Here is a tiny trained network, its code and every weight. The questions are about switching its units off for an input and a class, where a switched-off unit gives its printed mean instead of its output.

import numpy as np


def w(rows, s, z=0):
    codes = np.array(rows[::2]) - 128.0
    scale = np.full(codes.shape[1], s)
    scale[-1] = z or s
    return codes * scale


def f(y):
    return y / 2 * (1 + np.tanh(0.7978845608 * (y + 0.044715 * y**3)))


def log_softmax(a):
    a = a - a.max(-1, keepdims=True)
    return a - np.log(np.exp(a).sum(-1, keepdims=True))


def net(x, mask):
    res = np.array(x, float).reshape(1, 6) / 4 @ E
    y = f(res @ A[0][:, :-1].T + A[0][:, -1])
    res = res + np.where(mask, y, B[0][:, -1]) @ B[0][:, :-1]
    return log_softmax(res[-1] @ U[:, :-1].T + U[:, -1])


A, B = {}, {}
E = w([
[151,60,142,128,96,125,252,194],'x0',
[203,31,115,79,47,74,171,2],'x1',
[185,223,12,189,174,255,235,194],'x2',
[135,178,81,80,102,10,119,218],'x3',
[183,100,223,25,213,60,176,86],'x4',
[162,124,196,233,209,67,99,151],'x5',
],0.0076)
A[0] = w([
[129,192,113,77,81,51,107,254,254],'N0',
[180,131,219,128,191,158,111,121,137],'N1',
[201,122,172,181,203,143,141,121,108],'N2',
[224,121,118,168,175,144,222,152,125],'N3',
[95,122,207,176,86,80,14,99,187],'N4',
[111,85,77,34,83,113,183,75,151],'N5',
],0.0081,0.0062)
B[0] = w([
[118,158,39,173,249,2,202,182,245],'N0',
[222,115,141,137,122,52,189,152,186],'N1',
[197,154,133,202,198,56,151,48,177],'N2',
[217,156,190,214,93,38,45,98,198],'N3',
[30,27,186,170,107,54,30,140,244],'N4',
[190,74,242,92,34,151,127,75,216],'N5',
],0.007,0.011)
U = w([
[190,225,15,171,181,188,154,203,175],'0',
[66,187,99,183,162,233,75,232,59],'1',
[115,115,172,12,236,67,154,180,48],'2',
[145,109,50,106,64,243,165,3,41],'3',
[111,46,107,209,73,78,161,214,124],'4',
[83,97,86,155,121,111,30,75,2],'5',
[139,78,171,97,129,5,77,26,254],'6',
[161,73,211,22,104,150,184,72,57],'7',
],0.0079,0.006)

Each question gives the input, the list of numbers given to net, and the class t.
The units are the neurons (one row each of A and B). Each row of codes is followed by its name. A weight is (code - 128) times the scale printed after its matrix; where a second scale follows, it is the last column's (A, B and U).
mask holds one flag per neuron, in row order. A switched-off neuron (its flag False) gives its mean, the last column of its row in B, instead of its output. The means were averaged over made-up inputs and are rounded, as every weight is.
A unit's drop is (log p(t) with every unit on - log p(t) with that unit switched off) / (log p(t) with every unit on - log p(t) with every unit switched off).
The circuit of an input: a set's keep is (log p(t) with only the set's units on - log p(t) with every unit switched off) / (log p(t) with every unit on - log p(t) with every unit switched off). Starting from all 6 units, units are removed one at a time, each time the one whose removal leaves the highest keep (on an exact tie, the one counted first), for as long as the keep stays at least 0.8.
circuit, biggest first: the units of the circuit, biggest drop first
most important unit: the unit with the biggest drop
top k neurons: the k neurons with the biggest drops, biggest first
drop of u: that unit's drop, to one decimal
input [8,6,-7,0,5,1], class 7: top 4 neurons : [N5; N0; N3; N2]
input [3,-1,-1,7,4,-6], class 2: circuit, biggest first : [N0]
input [-7,-6,0,8,-3,7], class 2: top 3 neurons : [N0; N4; N3]
input [-1,2,2,5,-8,4], class 0: circuit, biggest first : [N4; N5]
input [6,2,6,-8,3,5], class 6: top 2 neurons : [N3; N2]
input [4,-5,0,4,2,-8], class 0: top 2 neurons : [N4; N0]
input [3,3,2,8,-6,7], class 0: circuit, biggest first : [N4; N0]
input [-5,2,-2,5,-8,2], class 4: circuit, biggest first : [N0; N5]
input [5,-7,-8,3,0,1], class 4: top 2 neurons : [N4; N0]
input [-4,3,3,-3,7,-3], class 7: circuit, biggest first : [N4; N0]
input [-2,6,4,3,-4,2], class 0: top 2 neurons : [N4; N5]
input [-2,-4,-3,8,-1,3], class 2: top 3 neurons : [N0; N3; N5]
input [7,8,0,7,-6,-7], class 7: top 2 neurons : [N5; N4]
input [2,5,5,2,5,-5], class 7: most important unit : N5
input [1,-1,2,-7,-8,-7], class 3: top 2 neurons : [N0; N4]
input [-3,0,8,-6,1,-6], class 3: top 2 neurons : [N0; N1]
input [8,5,1,-2,0,-1], class 7: top 4 neurons : [N4; N0; N5; N2]
input [-3,7,0,0,0,-4], class 3: drop of N5 : -0.2
input [-3,4,-2,-6,-7,0], class 5: drop of N3 : 0.1
input [1,-3,-2,-1,-1,-7], class 7: most important unit : N4
input [-3,4,5,7,1,-1], class 0: drop of N4 : 0.6
input [-4,3,-1,-1,-6,1], class 5: drop of N3 : 0.1
